+0.60  -2.60  +2.91  -3.04  +2.81
+1.47  -5.08  +5.87  -4.26  +4.34
|
+0.60  -2.60
+1.47  -5.08

-5.80  -3.88  -2.74  -4.60
-4.70  +0.78  +5.25  -1.05
-2.81  -2.27  -0.87  -1.58
-0.82  -2.15  -1.91  -2.05
+4.01  -3.78  +2.72  +0.67
|
-5.80  -3.88
-4.70  +0.78

-6.31  -3.23  +2.44  +0.91  +4.20
-3.86  +6.21  -6.14  +2.57  +4.33
|
-6.31  -3.23
-3.86  +6.21

-2.10  +4.56  -1.39  +4.28  -0.40
-0.38  +2.88  -0.96  +2.67  -2.68
-2.22  -2.86  +3.02  +0.20  +2.07
+1.46  +2.10  +4.08  -2.00  -2.21
-0.84  +0.39  -2.09  -2.53  +0.44
|
-2.10  +4.56
-0.38  +2.88

+5.25  -2.25  +3.00
+4.49  -2.60  +3.95
-1.61  +4.30  +2.08
-5.62  +3.51  +3.28
-5.46  +5.66  +3.97
|
+5.25  -2.25
+4.49  -2.60

+0.35  -2.98  +0.33  -0.39  +1.34
-2.38  -0.27  -4.77  -3.94  -2.74
-0.11  -3.19  -3.33  -2.80  -1.97
-0.02  +0.91  -1.22  -0.64  -2.89
|
+0.35  -2.98
-2.38  -0.27

-3.32  +0.55  +2.34  +3.63
+0.24  -0.15  +0.10  -0.23
+0.48  +4.55  -0.91  -2.42
|
-3.32  +0.55
+0.24  -0.15
